Each row, then the tier of its hidden value
[ 118   -5 -243 -180   82  124  208  426  -34  -58  187   55  411    4
  -38  -78 -275   -7 -236  -16 -178 -449   18 -218  -94 -185 -309  128
 -135  -42  133 -230  -31  -15  149 -174 -177 -127   98  155  118 -295
  -42  178 -176 -239   66  -27 -199   27  224 -244 -199] -> T
[ 249  202 -181  -82  220 -249   -1  147  -99  123  -37   90   88  -86
  272 -124   92  151   81  202 -285  -84   45  -97  108  121  -97   23
   -6  -53  193 -176  -41  -81  -35  181  170 -103   70   68 -140  157
   60    8  179   95   -1 -346  118 -238  131  -35   -8] -> U
[ 147  174    4 -214  109  356  -24  167  118  109  111   97  300    4
  -91  -13 -257  -25 -160 -125 -147 -353   37 -178  -50 -219  -72  205
   -4 -158   61 -202  -27   29  100  -67 -190   16   21  252  234  -32
   46  169  -12  -56   90   29 -155   49  -52   61 -265] -> K
[ 285  167  -71  -85  123  -16  -86 -109 -250  107 -165  -19  134 -246
  -37  123   90  -40   14  -13 -208 -135 -120 -190  176  146   64  -56
   57   86 -123  -98 -108   22  113  131  -25 -100  -50   26  -43   19
 -189   33   78   40  303 -214  -45   92  205  226  167] -> R
[-146  -61   89 -271  -37  -32 -102  -37  395  155  -49 -126  222  -81
  145   58 -117 -245    4  262   88  -86   33 -215  -39  207 -238   78
 -321   -6 -181 -235 -212 -157   84 -131   73  164   10   -2   25  154
   73  311  -55  -51   39   75   16   85 -117  -53   75] -> U
[ 173  294  -27  -83  217 -129  -16    1  -38  122  127   34   68 -199
  277  -95 -119  -31  -27   33 -180  141  265 -169  -76   87   54  172
   65   35   78 -103  -77  -77 -198  192  223   67 -130 -115   36  210
  -30 -129   91   38  -17 -120  170  -89    9   41  -93] -> W
[ -75  101 -123  -99    2  -65  -86   88  383  118  133  -80  135  145
   97   23  -52 -158   31  230   75  -62   42 -201  -80  101 -295   67
 -368  -24 -154 -227 -210 -139  128   68  145  120   54  -47   44  303
  311  193  -13   74  -80  136  136   12 -117 -139  -51] -> W
[ 229  305  -78  -55  195 -137 -116   20 -103  154   72   39  -26 -119
  164  -18  -50  187  141   26 -352   46  -31 -159  159   93   39  126
   58 -109   53 -158  -66   36   53  260  267   42  -79 -134   21  223
    2 -132   97  225  125 -106  137 -122  -50   62   70] -> W
[ 316  219 -323   10  213 -139    7  163 -157  -13  270  -18  121   24
  105 -225  -29 -125  -41   45  -38 -190  107 -160  -76  168 -178   74
 -160   55   64 -117   69 -215    5  220  150  -64   -8 -222  -31   69
   19 -120  106  -28   70 -187   98  -23  301 -164  -10] -> T
[ 237   60   99  -68  111   29    1  -76  -65  107  112  -29   65  -48
  117   60   23 -100  150   37  -81  136  200 -104   30  210   80   42
  113   13  -88   43  -13  -80 -398   78   32  -55  -71 -149  -60  266
  -27   63  103   75   90 -257  104  -17   65  168   71] -> A
[  75  226  -89 -373  181 -323   53  253   62  435 -208  258  106 -423
  364  -18  130   35  -41  181 -139  -71  372 -145  230 -319  -57  139
  174  -73   78  197 -151  -78  -95 -160  183   -4  -74   97   67  170
 -129  114  258  -58    9 -347  230 -152 -146  228 -308] -> K
[ 288  206 -148 -155   83  111  -20 -163 -253 -123  132  -41   93   90
   33  -88   26  -99 -266 -116  -41 -135 -121  -64  108  184 -159   96
    5  143   28 -162 -107  -91   87   80  263  -17  100 -200  -38  -23
  -27  -76   79  -33  210 -185   16   74  283  -57   43] -> R
[ 270  146 -120  -98   50   77  180 -134 -309  -25  -50  109  -38   25
   18  179  242   52  -17   22 -129   18   95  -12   74   83   -4   20
  323  212    8    1 -278   89 -117   65   43 -182  -74   26  -36   63
  189  -95  136   46   84 -148  117 -139  253  106   -2] -> U
[  67 -129  190 -392 -107  191  109   16  102   56 -347  -61  301 -473
  -31   40 -280 -196  101    1   10   13  -40  -98   93 -139  -34   45
  -82  -66 -116 -329 -225   25   -6 -282 -228   32  -44  262  239 -135
    0  213 -143  -97  135  253 -157  -60   32   70  215] -> R
[  40 -130  -39   84   32    9  144  164  173  -72  295   49 -198  328
  177 -243  -86  196  313  140  163   37  -21   90  -19  271 -106   83
   60 -234  132  -15  163 -170 -436  -60  -60  -22 -130 -301 -107   72
  138  -88  190  185  -67 -226  130 -233 -121 -101  127] -> D
[ 264  204 -119 -129  203 -117   23   17 -202   59   -2   68   53 -103
  211  -51    5  -32   98  105 -272  -97   24 -202   40  165  -99   93
  -33    1   86 -130 -100  -46  -34  283  176 -114   32  -83  -78  177
  -46  -84  149   29   77 -227   48 -125  128   11  140] -> U
[ 152  179  -51 -236  106   89 -100 -298 -154 -175  125 -153  -85  291
   13  -14  182   35  -44 -224    5  145  -81  -63  192 -184   66  279
  186 -101  -78   91 -135  120  161  338  326  216  180 -291  -24  237
  -33 -194  255  210  119   60   51  147 -112  211  -13] -> K
[ -49 -188  -40 -240   51  115   55  211   59 -150  404  -21  147  211
   65  -85 -130  154  -74 -168 -105 -284    9  -94  -77 -303 -137  288
   75 -141  172  -64   -6   64  -78  -97   -9   68  180  -86  133 -236
 -155  -60   43  -71  -45  123 -309  111 -151   36 -106] -> N
[ 167   66  -50 -281   12  232  205  273   35  -42   86   78  221  -47
  -31  -82 -348 -202   55  -49   53  -40  124 -222   -8 -318 -188  194
 -172 -203  -54 -148  -45  -29  -10  -91 -163   10   94  -23  264   74
   45  116 -106  -60   76  147  -18 -108   33 -139    4] -> W
[ 124  151  -39  -78  116 -130   86   -3  -66  207  -58   42   62 -217
  186  153  114  -25   -8   30 -224   90  198 -115   28   44   14   18
  150  167  -64  108 -243   28 -292   80  106 -139 -142   -9  -39  178
  -48   32   83  -16    8 -224  137   -5   -3  201  -73] -> N
[ -65   83  146  -86  152   32   66 -134  135   78 -204   37  186 -228
  349 -197 -357  144 -157   80    5  -23 -250  -59  203  348   -1   93
  145  -50  142  -95  -13  -91 -208 -281  113  152 -345   32 -211 -128
 -188  126   35  -10  175 -430   56   10 -142  147  -61] -> D
[ 141   90 -132 -393  102 -407  -60  505   82  542    4  147  -47 -291
  227  -39  238  278   -4  131 -447 -154  243   76  372 -199 -168   49
  171 -159  161   53 -121  -64  -69 -208  414 -171   77  -36   63   71
  -29  120  240   25  -31 -350  223 -204 -183   69 -228] -> A
[ -28 -231 -207 -284   25  -13  252  452   -7 -163  388  131   29  422
   97  -62  -47  219   41  219 -141 -354   69 -145  -34 -102 -393  223
   10 -211  243 -132  -29    6   80 -150   16 -103  286 -149  -24 -165
   57   40   44  -73  -64  -57 -114 -196   32 -311  -30] -> K
[-139  139 -167  -92   78 -126  -18   64  434   74   50  -45  168  163
  200  -14  -13 -271  146  267  239  -14  165 -323 -184 -121 -250  154
 -408 -104 -195  -34 -194 -138  100  252   17  197   55   -6   27  467
  263  154  107   73 -174  166  147   38 -220  -28 -125] -> U
[ -24   47 -112   42  155  -62  120  230  153  102  130  111  161 -113
  249 -230 -272  -19 -289  113   83 -211   49  -90 -119  282 -190  -31
  -78  168  149 -100   28 -243 -312 -317  -40  -67 -215  -28 -103 -226
 -185  114   -5 -195   28 -431   30  -12   54  -46 -154] -> N
[  -9   25 -114 -136   10  -50 -155   79  180   37  226 -269 -213  178
 -179 -120   66  -83 -163  -43  120   77   36   41  -34  156  -50   25
  -56   20 -167 -156 -114 -102  173   81  236   87   37 -351   11    4
   20  -88  152   64   -2  139  144  150 -112  -14    7] -> W
[ 284   11  -76 -109  -58   35 -103  161  269   16 -176 -392 -204 -136
 -185 -685  -11 -241 -256 -465  467  406 -146  558  143  -95   -8 -213
 -310  -43  -86 -168  145 -338 -319 -132   -5  -44  178 -217   87 -139
 -192   34  194   20    1 -169  173  -25  -30  -46  156] -> K
[ -88 -160 -104  -55   41  -89  199  125   73 -129  126   70  -29  176
  242 -127   -1  263   73  176   12 -113  -62   20  -29  118 -150   89
  160  -44  234 -116  -93  -29 -205 -108   22  -32  -50  -23 -144 -159
  111  -98  161   28 -135 -119  -33 -161  -54  -28   -8] -> R
[   7    6 -164 -306  101   87  181  338   22  -47  190   83  492  -17
   80   53 -291  -34 -195   88 -226 -416  165 -384 -160 -295 -303  279
 -147  -58  111 -219 -121   53  257 -140 -142   32  133  193  182 -178
  -50  215 -230 -238   54  116 -222   26  145 -243 -236] -> U
[ 276  265 -109 -290   49 -204 -130  359   -9  567   92  335 -144 -307
  141   99  170  237  150   85 -399 -196  213  -20  352 -164 -136   70
  142 -119   74  -19 -123  -57  -34 -195  292 -139  -52 -105  306  169
   67   -5  179  153  150 -215  228 -296 -118   81  -54] -> A
[ 117  250  -35 -143   79  383   95  189   20   19  253  172  197   42
  -97   43 -354   34 -259 -189 -143 -178  113 -210 -113 -273  -56  232
   85  -49   59 -199 -102  100   50 -119 -151   32  -44  108  315  -79
   32   32 -133  -48   93  115  -78   -3  -31  -22 -291] -> N
[ 168  162  -34 -159  132  -42  170  -21 -168   78  -56  130  -93 -165
  183    1   -4   35  110  155 -178   37  162  -76   -7  202   13  116
  284   57  117 -114 -235   10 -157  128  170 -108 -225  -29  -31   96
  188 -214  204   31  -42  -69  170 -230   60   77   29] -> D
[ 167  128 -110 -197  161 -232   23  138  -91  206  -96  180  -85 -188
  196    0  228  212  221  218 -244  -69  168  -26  132  -55   50   39
  302  -48  185 -120 -208   29  -67  133  185 -113  -46  168  -24  133
  257 -179  376  144 -143  -73  117 -286  -43  251  -64] -> W
[ 136   35 -170 -173  152 -154  274  -24 -286 -129 -165  -56   50  -71
  124  -24   93   -6    0  102  -31  131   46  -98  136   26   -2   47
  252   98    8   61 -231   69  -29  130  180  -71  -66  -57 -237   23
   43 -110  173  -15    6 -130  138  -50  168  125   -5] -> W
[ 143   32 -146 -202   86  -36 -212   21  -15  -66  293 -297 -121  283
 -135 -177   95 -176  -58 -131   34  -92 -118  -89   84  116 -124  117
 -174 -139 -166  -49   28 -125  228  328  317   56  258 -509  -74  124
 -185 -106  243   62  118   -9    6  275  -59   24  158] -> T
[ -13  -33 -172 -231   98  139  217  253   -7  -67  164  101  203   14
   16  -39 -170  -10  -55  -81  -49 -412   74 -214 -146 -349 -165  278
   89  -82  109   -4 -129   76   67  -20 -145  -27  -56   83  179 -216
  -21  -99   74 -169  -47  189 -221   84  -64   62 -199] -> D
[ -54 -184   11 -218   25  175  131  173   54  -87   12 -130  358 -110
 -140  110 -187  -24  -84 -114 -120 -205   38 -212 -143 -305   22  133
   63  -50  -57 -134 -140  169   77  -83 -345    0   25  250  131 -280
 -163  137 -119 -165   21  250 -333  215  -18  136 -110] -> T
[ 165  127  113 -203   -9  232  122   68   72   48 -459 -101   34 -518
 -157 -224 -397 -222   11 -279  130  304 -144   22   97 -232  155  -40
  -80 -129 -163 -249 -129   25  -79  -42 -267  -13 -146  125  233  -85
 -174    1  -17   -3  119  169   11  -55 -123  181  205] -> T
[ 198   87 -151  -89  136    5  -11 -125 -208  -74  121 -190  -94   89
 -133   50  191  -93  136 -193   -3   62   42  -94   35 -120  126  132
  185   35 -189  160 -158  110   35  402  144   18  -59 -250    6  163
   26 -278  255  133   48  188   28  195  -24  311   52] -> N
[   5  -98   58 -284   56   61  129  216  161  122  300  105  -33  -34
  265 -241 -226  -82  -46   18  -15 -248  195   19 -125  161 -253  252
   42  -57  213  -31   -8 -219 -426 -228  159  -73 -127 -255  100 -118
  -64  -71  150 -199  -86 -152  -11  -83 -142  -84  -30] -> U
[  79   54  -32 -104  -63   26   69  194  248  -11 -122 -111   70 -180
  -23 -244 -253  -95  -56  -92  273  370   21   52   53 -218  -37  -52
 -261  -85 -123 -251  -19 -118  -94 -232 -185  124   51  -23  193  -14
  -56  160 -138   67   66   66  136 -151  -16 -141   83] -> W
[ 205  136  -31 -385  121  104 -130 -312 -270 -145  133  -67  141  119
   90   27  101 -175  -99 -164  -25 -149 -120 -238  240 -131  -93  267
   43    2  -71   24 -165   25  189  223  404  168  274 -258   -7  173
 -135 -112  223   36  223   -6 -127  240   35  260   80] -> A
[ 154  142 -149 -146  137   18 -126 -121 -153 -165  192 -251   30  221
  -53 -122    8  -56 -279 -191  -45   -7 -200 -104  135   96  -79  112
  -59   40  -80  -92  -66  -10  240  225  348  108  197 -343 -130   16
 -200  -71   87   45  194  -95   -5  254   65   26   42] -> N
[  58   80 -241  -68  189 -380  166  351  -15  180  -21   54  -19 -209
  184  -59  110   88  -27  240 -156   48  378  -96 -120    6  -22  -15
  113  108   91  -12 -131  -51 -104   29    5 -143 -118   19  -77  -28
  -57  -36  123  -72 -117 -204  201 -190   89  -33 -155] -> K
[ 222    1  -43 -155 -179   20 -104   94  213  -15 -222 -233 -312 -159
 -187 -419  115  -28   97 -448  397  503 -185  455  267 -469   98 -129
 -163 -196 -149 -152    0 -111 -185  -60  -89   56  220 -161  299  -18
  -79 -125  217  255    8  179  108 -142 -202  117  292] -> T
[ 184  -11  -85 -325  117 -165   45  192 -194   95   63  219   33  -83
  146   77   61   57  264  510 -228 -294  191 -277   80  263 -147   65
  122  -78  153 -347 -127  -82  180   -7  137 -101   75   25  -57   61
  231  -43  207   31   46  -74   32 -324  242  -46  166] -> T
[ 241   65 -114  -16   94 -142  104  251  -27  283   53  -52 -129  -27
  -21   60  213   29  138   58 -238  117  233   70   68  169   -5  -93
  168   20  -90  131 -114  -33 -350  124   98 -313 -122 -137 -106  233
  128   51  174   71  -61 -290  282  -92    7   87  -56] -> A
[  47  -31 -181  -87   39  -35   33  -60   97  -52 -122 -307   78  -20
  -10 -233    0 -426 -259  -99  245  -77 -255   28   -6  286 -287 -141
 -356  264 -191  -61 -215 -219  -84   92  199 -131   36 -185 -211  -41
  -84   79  121 -190    4 -145    9  279   64   51  152] -> N
[ 253  182 -178 -267  241 -110   13   81 -221   -2  108  -18   70  -37
  100 -181  -84 -126   36   77  -28 -105   68 -236  173   33  -90  191
   16 -107    9  -23    3  -99  181  184  330   81   14 -278  -68  144
  -30 -130  209   29  149 -103  124    0  113   40   22] -> N
[ 162  282   -3 -138  238 -128 -136  -28  -62   80   95   52   40  -37
  259  -34 -134   25  154  183 -284   16   45 -357   36  181  -12  198
  -98 -180   40 -213  -12  -38  117  347  211  118   68 -179  -49  332
 -133  -52  103  162  135 -164   82 -106  -44   -5  146] -> U
[-134 -271 -137  -68   74 -145  255  411  209  -61  330 -125   47  325
  143 -178  -96  133  -62  175   17  -63  160  -20 -114  155 -236  116
   14 -134   97   96   95 -117 -249 -186  -20  -58   -7 -269 -225 -134
 -110  167    0 -114 -106 -288   78    5  -58 -256 -160] -> U
[ -63 -190   -9 -225   31   72   -4  161  118  -67  287  -16  269  274
  155  -33  -31  322 -280   18 -264 -391 -120   -9   45   32 -245  168
   78  -72  278 -206  -13   10  -17 -294   56    6  240   91  -84 -301
 -111  234  -37  -96   30 -251 -261   57   -7 -116 -193] -> U
[ -14 -114   88 -204   74  153  -35  189  205  -85  107 -168  401  113
  -27  -26 -295  152   61  -41 -154  -74 -104 -223   81 -272    7  204
  -84 -393   -7 -207   97  114  140  -42 -203  204  201  154   40   -6
 -114  303 -138   89   91   87 -228  114 -152   16  -96] -> W
[  63 -130  -60  -66   52  189   96  358  175  -62  336 -140  336  155
 -134  -31 -225  -95 -113  -69  -74 -161  205 -150 -291 -134 -115   82
 -163  -60  -17 -187   46  -27 -140  -63 -332  -75  144  104  112 -106
  -29  245 -173 -145  -67   70 -193  107   83 -142 -175] -> N
[ -22   15 -103   63  -54   48  -84 -151  178 -132  119 -252  -55  381
  -68   49  166  -44  -99 -113  132  183 -218    3   11   81 -120  -65
 -204   96 -239  -55 -193    1  -35  172   69   36  200 -203 -113  187
   22  101   31  157   18  -24   40  187 -103   46   95] -> N
[  25 -332  -60 -213 -102 -158  -21  321  368  -79  -96 -270 -206   61
 -139 -404  116 -200  287  119  550  307  113  204  -27 -161  -34 -167
 -328 -243 -146 -234   97 -268 -107  -77 -273   43  332 -118   34   21
   21   78  264  114 -163  149   62 -202  -80  -44  325] -> K
[  84   89 -184  -33  125 -264  213  171  -68  106  -24   52  -52  -70
  152   90  234   61  114  121  -61  235  338  -88  -14 -166   57   -4
  225   82  -52  191 -215   52 -264  135   16 -123  -83  -30  -76  206
   59  -67  184   66 -134 -140  233 -121  -11  174 -150] -> A
[ 222  298   43 -154   56   64   49 -233 -234  164 -222  205  -13 -285
  137  233   81  128   44  -68 -203  125  -29 -100  311  -75  120   75
  344   89  -57   51 -288  153 -105  -23  124  -15 -200   32   95  159
   -2  -72   98  158  240 -155  138 -107  -12  330   32] -> W
[ -57  -68  -86   80   48  -18  184  -63    1 -198   89  242   30  202
  271   35   26  228  164  244  247   -4  -30 -147    9   18  -41   20
  153   58  111  -36  -69  -13 -246 -193 -201   94  -61   47 -107  -17
   93  -41  115  155   21 -176  -27 -210   38  139   47] -> N
